In the rows, zero is written as 100.
Each row of numbers stands for one node and depends on some of the facts below. Use the named rows to name the rest.

Some rows with their names:
godo: 100; 134; 95; 117; 111; 83; 111; 65; 108; 101; 86; 94; 108; 84; 107; 111; 116; 91; 111; 122; 81; 100; 72; 101; 50; 119; 104; 103; 104; 86
klofus: 95; 119; 121; 86; 107; 104; 95; 115; 110; 120; 107; 110; 104; 103; 109; 97; 139; 117; 100; 108; 97; 124; 94; 92; 105; 106; 85; 108; 96; 104
dekal: 81; 72; 99; 107; 85; 107; 113; 104; 96; 100; 89; 107; 92; 102; 93; 102; 100; 90; 92; 96; 103; 93; 131; 98; 117; 103; 105; 102; 102; 98
grobusti: 105; 101; 108; 100; 102; 99; 108; 100; 97; 81; 104; 101; 106; 100; 97; 99; 110; 118; 104; 102; 94; 96; 80; 102; 108; 105; 100; 98; 98; 92
suflom: 113; 106; 102; 100; 105; 97; 93; 105; 99; 98; 105; 99; 104; 103; 107; 94; 98; 109; 104; 96; 96; 107; 62; 103; 99; 103; 99; 101; 99; 93
brubom: 100; 112; 95; 97; 109; 101; 101; 108; 95; 89; 105; 99; 103; 97; 102; 101; 100; 124; 105; 105; 97; 107; 70; 102; 97; 101; 96; 94; 98; 107
fogo: 86; 86; 94; 101; 91; 100; 104; 94; 101; 110; 90; 103; 91; 101; 93; 105; 93; 74; 92; 98; 108; 90; 155; 97; 101; 98; 102; 102; 102; 108
fivor: 73; 81; 87; 104; 92; 110; 107; 109; 95; 111; 90; 106; 88; 99; 99; 105; 91; 96; 92; 101; 104; 106; 122; 98; 107; 99; 101; 98; 103; 113
dugok: 75; 86; 98; 113; 85; 113; 106; 106; 104; 121; 91; 101; 93; 95; 101; 104; 104; 88; 89; 108; 101; 105; 130; 96; 101; 95; 106; 104; 104; 101
flesu: 100; 110; 120; 83; 107; 96; 104; 109; 103; 100; 104; 114; 105; 107; 103; 96; 137; 119; 105; 101; 95; 113; 87; 95; 110; 118; 86; 106; 95; 99
stugres: 103; 112; 108; 101; 102; 107; 99; 108; 104; 99; 110; 95; 106; 96; 103; 98; 112; 117; 100; 108; 98; 103; 84; 100; 99; 93; 99; 99; 99; 98
subal: 108; 104; 108; 99; 103; 99; 108; 100; 96; 79; 105; 100; 108; 100; 97; 98; 111; 119; 105; 102; 95; 95; 75; 102; 106; 105; 100; 97; 97; 92
mostun: 85; 157; 105; 88; 104; 116; 111; 103; 93; 67; 122; 98; 126; 83; 87; 84; 82; 56; 105; 68; 97; 104; 41; 85; 105; 97; 110; 100; 93; 117
moklimi: 94; 134; 100; 124; 106; 98; 112; 90; 109; 105; 93; 92; 110; 82; 112; 105; 123; 107; 105; 126; 80; 109; 50; 100; 55; 112; 106; 103; 104; 83
stulal: 104; 117; 119; 78; 111; 92; 88; 117; 108; 125; 103; 118; 101; 113; 115; 90; 135; 111; 105; 94; 97; 131; 72; 92; 103; 120; 80; 111; 95; 103
sile: 134; 91; 85; 93; 109; 101; 91; 90; 100; 98; 98; 94; 104; 90; 96; 117; 112; 139; 113; 85; 64; 131; 95; 91; 143; 81; 94; 95; 102; 103
gerabik: 150; 114; 107; 100; 112; 99; 124; 153; 84; 52; 83; 96; 77; 108; 108; 96; 107; 122; 91; 106; 93; 51; 87; 103; 70; 85; 87; 91; 92; 77

How the nodes are related:
raklo | χ a | θ dudrus
gerabik | χ e | θ bropok
flusabro | χ a | θ gerabik
naklas | χ a | θ kofuson
meke | χ a | θ stedreran
greke | χ b | θ dekal
stistu | χ c | θ seflem
dekal | χ e
bridrun | χ d | θ treflupil
boklar | χ b | θ sile
drizu | χ c | θ vogubon
pemi | χ a | θ moklimi
klofus | χ c | θ groplan
flesu | χ e | θ stulal
platrul | χ c
mostun | χ a | θ floka
moklimi | χ c | θ godo
groplan | χ a
geklok | χ b | θ likadum
baga | χ a | θ toflu
sile | χ d | θ skago
zusul | χ c
lezim | χ b | θ dugok
vetris | χ c | θ plaklen
zolek | χ a | θ drizu
dugok | χ c
fivor | χ d
bropok | χ a | θ degi
skolin | χ e
suflom | χ b | θ flaba
skobrek | χ a
stugres | χ c | θ troten
nupir | χ a | θ zolek
zutram | χ b | θ mulim
nofis | χ a
treflupil | χ b | θ kefla
vistis | χ b | θ naklas
brubom | χ d | θ kliplaflik
kliplaflik | χ a
stedreran | χ e | θ mostun
geran | χ b | θ zusul
bakem | χ a | θ liber
plaklen | χ a | θ brostu
lumar | χ a
stubim | χ a | θ lezim
brostu | χ a
steru | χ a | θ dronu
stulal | χ b | θ klugom
grobusti | χ e | θ lumar
notun | χ b
likadum | χ a
skago | χ a | θ skobrek
dudrus | χ e
kofuson | χ b
femem | χ d | θ boklar
nuga | χ b
liber | χ b | θ notun
bribrotril | χ a | θ bridrun
plezem | χ b
fogo | χ a
kloden | χ d
kefla | χ a | θ veben
troten | χ c
babran | χ c
bafu | χ b | θ brupli
seflem | χ a
kudustak | χ b | θ tromun
flaba | χ b
rebro | χ b | θ nosko
godo | χ a | θ stubim
trotek | χ a
toflu | χ d | θ pemi
gustar | χ d
veben | χ a
stekil | χ a | θ dremitru
zudri | χ b | θ flesu
dremitru | χ b | θ vetris
floka | χ e
dravasel | χ b
dronu | χ b | θ stigu
mulim | χ c
klugom | χ a | θ klofus
subal | χ e | θ brubom
nikli | χ d | θ nuga
stigu | χ d
vogubon | χ a
degi | χ b
brupli | χ a
lifle | χ e | θ bafu
bilido | χ b | θ gustar
nosko | χ a | θ femem
mado | χ b
tromun | χ b | θ platrul

Name these rows:
No name comes twice in this set of rows, the named rows included.
123; 103; 99; 98; 106; 97; 90; 103; 100; 98; 104; 97; 105; 101; 105; 96; 100; 114; 107; 89; 89; 111; 63; 101; 107; 98; 98; 100; 99; 91 : rebro
129; 120; 102; 94; 112; 92; 105; 111; 97; 80; 96; 95; 93; 102; 101; 100; 101; 102; 100; 104; 99; 74; 105; 100; 75; 92; 92; 96; 95; 95 : flusabro
102; 133; 104; 91; 107; 102; 104; 94; 98; 80; 112; 97; 114; 92; 93; 94; 95; 83; 105; 89; 99; 98; 75; 94; 97; 99; 102; 99; 96; 107 : meke
111; 110; 107; 94; 107; 95; 92; 109; 101; 104; 106; 103; 103; 105; 109; 93; 108; 111; 105; 95; 97; 113; 63; 100; 99; 107; 94; 103; 98; 95 : zudri
105; 116; 99; 114; 106; 90; 98; 91; 102; 107; 93; 98; 105; 95; 112; 101; 106; 104; 109; 108; 84; 113; 45; 104; 77; 114; 103; 104; 103; 84 : lezim
104; 134; 95; 114; 110; 86; 111; 75; 108; 95; 92; 94; 108; 86; 104; 106; 113; 91; 108; 116; 87; 97; 73; 101; 53; 117; 103; 100; 102; 89 : pemi
124; 91; 81; 94; 100; 91; 93; 81; 125; 84; 134; 90; 123; 104; 86; 80; 113; 139; 100; 97; 135; 84; 120; 112; 73; 122; 96; 79; 99; 106 : zolek
136; 103; 95; 90; 108; 93; 93; 80; 105; 93; 101; 92; 106; 93; 93; 110; 109; 112; 110; 87; 80; 107; 116; 93; 121; 86; 96; 98; 100; 98 : nosko
96; 125; 90; 109; 111; 98; 109; 98; 99; 91; 97; 97; 106; 89; 107; 104; 107; 118; 107; 113; 88; 109; 50; 102; 73; 112; 99; 95; 101; 100 : toflu
105; 81; 91; 108; 91; 105; 106; 132; 92; 107; 81; 103; 76; 109; 107; 96; 86; 82; 85; 91; 104; 86; 117; 100; 92; 93; 99; 101; 101; 93 : degi
89; 73; 83; 101; 86; 100; 103; 89; 111; 109; 100; 101; 97; 103; 88; 97; 97; 88; 89; 95; 123; 86; 163; 102; 94; 108; 102; 94; 103; 110 : vogubon
116; 105; 94; 94; 105; 92; 97; 85; 112; 88; 116; 94; 112; 101; 93; 92; 108; 116; 103; 100; 114; 89; 109; 105; 84; 109; 97; 91; 98; 103 : nupir
152; 85; 89; 95; 105; 97; 83; 90; 104; 104; 98; 91; 105; 94; 99; 109; 109; 126; 113; 71; 62; 130; 88; 92; 146; 80; 97; 100; 102; 88 : boklar
101; 131; 98; 114; 111; 83; 108; 67; 107; 101; 89; 95; 107; 87; 105; 110; 114; 93; 111; 120; 83; 101; 78; 102; 57; 116; 103; 104; 103; 89 : stubim

Now the same nodes, written a new way:
Known rows:
zusul: 138; 117; 138; 85; 103; 102; 124; 79; 70; 96; 99; 73; 115; 88; 103; 95; 116; 103; 95; 91; 90; 90; 85; 87; 107; 93
groplan: 140; 94; 84; 111; 95; 97; 118; 105; 104; 122; 123; 112; 122; 113; 86; 83; 105; 109; 123; 109; 111; 113; 81; 95; 85; 94
subal: 100; 111; 99; 86; 115; 108; 103; 87; 103; 71; 92; 81; 82; 76; 86; 106; 109; 97; 100; 114; 95; 100; 102; 84; 124; 132
nuga: 143; 141; 114; 106; 78; 92; 102; 82; 85; 95; 127; 76; 106; 107; 109; 86; 119; 87; 88; 100; 96; 98; 123; 88; 97; 103
moklimi: 82; 111; 123; 102; 89; 103; 127; 118; 98; 91; 85; 89; 107; 93; 104; 105; 96; 98; 82; 105; 106; 102; 88; 94; 113; 95
stugres: 77; 78; 128; 109; 126; 93; 96; 101; 96; 81; 107; 111; 95; 96; 100; 121; 86; 106; 107; 92; 119; 83; 113; 98; 109; 109
gustar: 106; 132; 91; 67; 79; 87; 78; 103; 83; 109; 106; 107; 104; 91; 99; 85; 110; 117; 95; 112; 123; 95; 121; 87; 100; 89
dugok: 96; 122; 130; 99; 76; 108; 122; 118; 90; 100; 84; 87; 117; 99; 109; 105; 113; 95; 76; 108; 116; 95; 76; 96; 96; 74
degi: 112; 145; 96; 86; 77; 77; 97; 127; 109; 106; 106; 86; 107; 105; 112; 92; 125; 100; 80; 123; 128; 109; 111; 95; 76; 102
dudrus: 114; 105; 107; 76; 131; 114; 91; 66; 94; 109; 104; 112; 120; 104; 97; 107; 107; 106; 98; 89; 56; 91; 82; 112; 75; 46
stistu: 79; 107; 117; 135; 88; 149; 110; 73; 101; 93; 108; 111; 81; 80; 118; 84; 61; 95; 105; 93; 113; 56; 130; 102; 143; 90
femem: 87; 109; 102; 75; 88; 101; 87; 94; 86; 93; 98; 108; 106; 96; 100; 100; 98; 98; 92; 99; 102; 95; 116; 91; 105; 94
fivor: 93; 97; 102; 84; 87; 110; 93; 103; 89; 93; 109; 103; 110; 101; 92; 102; 84; 100; 99; 91; 105; 104; 105; 86; 109; 93
bilido: 90; 117; 98; 90; 117; 80; 71; 103; 116; 102; 102; 99; 82; 94; 100; 95; 88; 100; 102; 105; 117; 84; 141; 97; 103; 122
dronu: 86; 66; 93; 119; 117; 108; 78; 107; 83; 68; 103; 83; 84; 125; 90; 136; 114; 94; 123; 92; 120; 98; 70; 100; 80; 104
troten: 94; 106; 125; 104; 96; 91; 108; 98; 78; 94; 107; 102; 113; 106; 108; 116; 112; 112; 106; 104; 122; 89; 93; 92; 90; 75
steru: 72; 37; 90; 119; 119; 90; 81; 106; 80; 78; 91; 109; 78; 111; 92; 135; 100; 95; 137; 93; 109; 104; 74; 98; 97; 123

Name these rows:
No name comes twice in this set of rows, the named rows included.
91; 131; 108; 89; 90; 98; 74; 83; 85; 116; 98; 118; 83; 85; 125; 95; 110; 120; 114; 120; 140; 46; 119; 111; 102; 66 : mulim
106; 111; 115; 86; 87; 95; 104; 82; 84; 83; 113; 96; 98; 83; 94; 97; 85; 100; 90; 88; 103; 95; 146; 73; 129; 130 : nikli
123; 98; 124; 97; 128; 108; 103; 84; 96; 79; 105; 72; 79; 95; 94; 99; 96; 82; 87; 75; 75; 100; 113; 91; 122; 129 : geran

The same nodes again, as new rows of numbers:
Some nodes and their rows:
babran: 105; 81; 66; 100; 126; 73; 104; 87; 88; 125; 83; 97; 124; 121; 103
skolin: 110; 84; 67; 97; 127; 78; 105; 83; 94; 125; 98; 102; 123; 127; 104
vogubon: 103; 92; 51; 96; 105; 78; 105; 85; 83; 113; 90; 99; 133; 130; 112
flusabro: 127; 80; 75; 106; 99; 71; 117; 82; 97; 126; 89; 102; 119; 113; 115
veben: 103; 89; 70; 85; 119; 80; 109; 77; 99; 116; 89; 98; 133; 115; 103
drizu: 97; 107; 34; 112; 98; 86; 101; 83; 62; 124; 79; 101; 113; 129; 133
nuga: 105; 82; 69; 92; 127; 72; 108; 92; 87; 121; 89; 108; 131; 124; 105
zusul: 104; 80; 65; 100; 126; 73; 104; 88; 88; 123; 84; 97; 124; 122; 102
nupir: 108; 98; 61; 107; 98; 82; 109; 80; 85; 129; 85; 102; 127; 124; 123
dugok: 100; 76; 65; 103; 130; 77; 108; 89; 93; 124; 82; 97; 126; 124; 102
gerabik: 150; 65; 70; 108; 101; 64; 122; 85; 97; 122; 102; 108; 94; 106; 118
nosko: 105; 85; 97; 112; 109; 61; 110; 66; 90; 133; 90; 98; 130; 125; 124
baga: 110; 88; 76; 111; 106; 82; 116; 83; 99; 133; 85; 102; 128; 121; 114
bridrun: 106; 106; 89; 84; 130; 100; 116; 61; 100; 120; 78; 103; 114; 98; 115
bropok: 148; 63; 70; 103; 89; 60; 124; 88; 98; 114; 93; 103; 107; 104; 116
lumar: 108; 84; 68; 95; 114; 74; 108; 84; 95; 119; 90; 98; 135; 125; 103
flaba: 105; 82; 70; 92; 127; 72; 108; 91; 87; 122; 89; 108; 130; 123; 105

Rows to name:
No name comes twice in this set of rows, the named rows included.
109; 95; 79; 97; 110; 85; 113; 72; 100; 131; 85; 101; 127; 110; 114 : bribrotril
111; 106; 109; 129; 98; 93; 101; 97; 75; 152; 111; 108; 117; 114; 92 : stedreran
120; 71; 67; 91; 119; 64; 113; 95; 88; 114; 92; 109; 121; 117; 107 : degi
108; 90; 80; 105; 118; 82; 102; 91; 85; 129; 106; 103; 124; 125; 93 : floka
103; 83; 112; 113; 131; 57; 110; 62; 86; 125; 87; 97; 124; 133; 127 : sile
100; 103; 80; 79; 120; 94; 115; 58; 107; 124; 84; 101; 124; 95; 112 : kefla
118; 78; 69; 91; 118; 82; 103; 84; 92; 129; 86; 97; 143; 126; 106 : brostu
137; 74; 77; 96; 118; 99; 98; 78; 89; 158; 76; 98; 150; 123; 118 : plaklen
136; 74; 80; 96; 127; 99; 99; 84; 82; 164; 75; 109; 144; 119; 123 : dremitru
93; 75; 72; 128; 114; 98; 131; 91; 119; 138; 80; 103; 133; 127; 115 : godo

